Here is a tiny trained network, its code and every weight. The questions are about switching its units off for an input and a target symbol, where a switched-off unit gives its printed mean instead of its output.

import numpy as np


def w(rows, s, z=0):
    codes = np.array(rows[::2]) - 128.0
    scale = np.full(codes.shape[1], s)
    scale[-1] = z or s
    return codes * scale


def f(y):
    return np.maximum(y, 0)


def softmax(a):
    e = np.exp(a - a.max(-1, keepdims=True))
    return e / e.sum(-1, keepdims=True)


def log_softmax(a):
    a = a - a.max(-1, keepdims=True)
    return a - np.log(np.exp(a).sum(-1, keepdims=True))


def net(x, mask):
    ids = ['ΓΣΨΩαζηθμπτ'.index(c) for c in x.split()]
    T = len(ids)
    res = E[ids] + P[:T]
    u = 0
    for l in range(3):
        q, k, v = (res @ M[l].T for M in (Q, K, V))
        z = softmax(np.where(np.tri(T) > 0, q @ k.T / 3**0.5, -1e9)) @ v
        res = res + np.where(mask[u], z, O[l][:, -1]) @ O[l][:, :-1]
        u += 1
        y = f(res @ A[l][:, :-1].T + A[l][:, -1])
        res = res + np.where(mask[u : u + 4], y, B[l][:, -1]) @ B[l][:, :-1]
        u += 4
    return log_softmax(res[-1] @ U[:, :-1].T + U[:, -1])


Q, K, V, O, A, B = {}, {}, {}, {}, {}, {}
E = w([
[157,153,36,170,91],'Γ',
[105,137,160,193,193],'Σ',
[95,112,208,146,129],'Ψ',
[104,146,168,235,130],'Ω',
[111,122,82,54,173],'α',
[113,130,136,151,181],'ζ',
[2,242,154,93,59],'η',
[126,145,130,219,22],'θ',
[137,138,85,159,171],'μ',
[141,122,71,61,59],'π',
[111,108,180,109,61],'τ',
],0.018)
P = w([
[134,134,127,123,138],'0',
[120,103,125,135,128],'1',
[150,151,133,118,138],'2',
[107,87,123,139,116],'3',
[166,158,136,115,127],'4',
[107,70,124,152,109],'5',
[182,166,133,108,127],'6',
[100,53,117,145,127],'7',
[156,182,171,78,102],'8',
[73,127,156,141,41],'9',
[175,160,90,251,108],'10',
],0.023)
Q[0] = w([
[228,112,186,58,185],'L0H0',
[123,51,106,138,134],'L0H0',
[208,255,193,104,155],'L0H0',
],0.0079)
K[0] = w([
[62,175,109,176,126],'L0H0',
[149,88,116,157,167],'L0H0',
[1,255,108,65,124],'L0H0',
],0.0067)
V[0] = w([
[252,80,120,129,133],'L0H0',
[147,60,173,128,149],'L0H0',
[182,138,137,87,86],'L0H0',
],0.0047)
O[0] = w([
[254,167,181,133,108,4],'L0H0',
[191,182,124,108,126,77],'L0H0',
[24,168,118,124,171,69],'L0H0',
],0.0082,0.0012)
A[0] = w([
[245,253,155,68,105,55],'L0N0',
[106,80,128,17,156,253],'L0N1',
[102,5,121,166,145,180],'L0N2',
[124,119,133,64,113,46],'L0N3',
],0.0067,0.0055)
B[0] = w([
[141,191,179,201,199,183],'L0N0',
[228,117,151,167,34,220],'L0N1',
[42,35,58,154,44,254],'L0N2',
[65,149,2,46,145,132],'L0N3',
],0.0064,0.0051)
Q[1] = w([
[102,142,68,183,101],'L1H0',
[168,246,190,96,129],'L1H0',
[56,74,102,75,106],'L1H0',
],0.012)
K[1] = w([
[64,192,166,66,96],'L1H0',
[115,5,111,120,123],'L1H0',
[165,177,194,98,139],'L1H0',
],0.014)
V[1] = w([
[108,88,254,98,98],'L1H0',
[126,80,88,117,178],'L1H0',
[131,178,62,171,58],'L1H0',
],0.014)
O[1] = w([
[121,53,249,78,197,162],'L1H0',
[186,147,106,192,123,56],'L1H0',
[40,176,62,89,103,249],'L1H0',
],0.013,0.011)
A[1] = w([
[161,128,174,104,2,255],'L1N0',
[116,69,197,104,143,241],'L1N1',
[185,62,165,134,178,39],'L1N2',
[200,214,164,101,134,217],'L1N3',
],0.0069,0.0033)
B[1] = w([
[174,167,52,181,243,207],'L1N0',
[148,199,86,175,58,247],'L1N1',
[129,47,46,141,251,164],'L1N2',
[157,158,2,169,255,163],'L1N3',
],0.0055,0.011)
Q[2] = w([
[112,2,106,161,2],'L2H0',
[244,183,119,213,149],'L2H0',
[128,209,156,115,131],'L2H0',
],0.0073)
K[2] = w([
[149,255,142,102,235],'L2H0',
[132,59,66,139,156],'L2H0',
[137,59,101,116,72],'L2H0',
],0.0098)
V[2] = w([
[36,129,173,123,119],'L2H0',
[139,218,139,118,206],'L2H0',
[173,115,101,2,113],'L2H0',
],0.0092)
O[2] = w([
[217,110,66,85,88,254],'L2H0',
[201,178,115,123,146,139],'L2H0',
[54,183,130,131,251,46],'L2H0',
],0.013,0.0079)
A[2] = w([
[2,146,88,54,78,2],'L2N0',
[88,171,75,137,67,39],'L2N1',
[147,94,88,32,158,103],'L2N2',
[148,55,112,138,59,125],'L2N3',
],0.0091,0.0033)
B[2] = w([
[255,233,220,119,169,244],'L2N0',
[78,89,191,42,126,252],'L2N1',
[95,85,50,173,144,203],'L2N2',
[183,172,184,96,197,229],'L2N3',
],0.0078,0.02)
U = w([
[44,140,88,117,37,240],'Γ',
[120,175,161,125,191,33],'Σ',
[83,166,110,152,154,236],'Ψ',
[195,181,135,180,128,54],'Ω',
[149,168,119,172,118,181],'α',
[152,125,169,135,184,89],'ζ',
[126,144,175,71,149,2],'η',
[70,178,127,85,82,110],'θ',
[3,89,150,15,133,200],'μ',
[117,150,131,101,136,60],'π',
[112,95,141,80,25,190],'τ',
],0.0073,0.0065)

Each question gives the input, a string of symbols that net reads in full, and the target symbol t.
The units are the heads (3 rows each of Q, K, V and O) and the neurons (one row each of A and B). Each row of codes is followed by its name. A weight is (code - 128) times the scale printed after its matrix; where a second scale follows, it is the last column's (O, A, B and U).
mask holds one flag per unit, layer by layer, with each layer's heads first. A switched-off unit (its flag False) gives its mean, the last column of its rows in O or B, instead of its output. The means were averaged over made-up inputs and are rounded, as every weight is.
A unit's drop is (log p(t) with every unit on - log p(t) with that unit switched off) / (log p(t) with every unit on - log p(t) with every unit switched off).
The circuit of an input: a set's keep is (log p(t) with only the set's units on - log p(t) with every unit switched off) / (log p(t) with every unit on - log p(t) with every unit switched off). Starting from the 12 units with the biggest drops (on a tie, the unit counted first), units are removed one at a time, each time the one whose removal leaves the highest keep (on an exact tie, the one counted first), for as long as the keep stays at least 0.8.
circuit, biggest first: the units of the circuit, biggest drop first
unit that matters most: the unit with the biggest drop
top k neurons: the k neurons with the biggest drops, biggest first
k most important neurons of layer l: the k neurons of layer l with the biggest drops, biggest first
input Ω τ Ω, target μ: circuit, biggest first	[L2N0; L1H0]
input π τ Σ, target μ: top 3 neurons	[L2N0; L0N2; L0N1]
input θ Ψ ζ Ψ Ω Ω Ω Ψ Γ Γ θ, target θ: circuit, biggest first	[L1H0; L2N1; L2N0]
input Σ θ Ω Γ α Σ, target Ψ: 3 most important neurons of layer 2	[L2N1; L2N0; L2N3]
input Σ Γ Γ π Ω Σ Ω ζ Ω α, target τ: top neuron	[L0N1]
input α μ α, target Γ: circuit, biggest first	[L1H0; L2N0; L2H0]
input Γ Ω Γ α Ω Ω Γ Ω Ψ τ π, target μ: top 2 neurons	[L2N0; L0N2]
input Γ Ω μ, target τ: circuit, biggest first	[L2H0; L0N2]
input Γ α μ Ψ π ζ ζ θ Ψ Γ, target ζ: circuit, biggest first	[L1H0; L2N1]
input μ π Ψ, target Σ: circuit, biggest first	[L2H0; L2N0; L0N2]
input Ω Γ Γ Ψ Γ, target ζ: circuit, biggest first	[L0N2; L1H0]
input τ Γ Γ ζ Ω θ Ω, target η: top 3 neurons	[L2N0; L0N2; L2N1]
input τ Ω Ψ Γ τ Γ τ, target θ: circuit, biggest first	[L2N1; L1H0; L2N0]
input Ψ Γ μ π Γ Ω Ψ, target τ: unit that matters most	L1N0
input Ψ μ Ψ, target Γ: 2 most important neurons of layer 2	[L2N0; L2N3]
input α τ α Ω Ω Ψ, target τ: top 2 neurons	[L2N0; L1N2]
input τ Ω α π Ω Ω α, target τ: top 2 neurons	[L1N0; L0N2]
input μ Ω Γ Ω Γ Γ τ Γ Γ Γ, target θ: circuit, biggest first	[L1H0; L0N0; L2N1; L2N0]
input Ω Γ Ω, target θ: top 4 neurons	[L2N1; L2N0; L0N2; L2N3]
input τ Γ Ψ τ, target ζ: unit that matters most	L1H0
input μ Ω Γ π, target θ: circuit, biggest first	[L2N1; L1H0; L2N0]
input Ω τ Ω α μ τ Ω, target μ: 2 most important neurons of layer 0	[L0N1; L0N2]
input Γ Γ Ψ, target θ: circuit, biggest first	[L1H0; L2N1; L2N0]
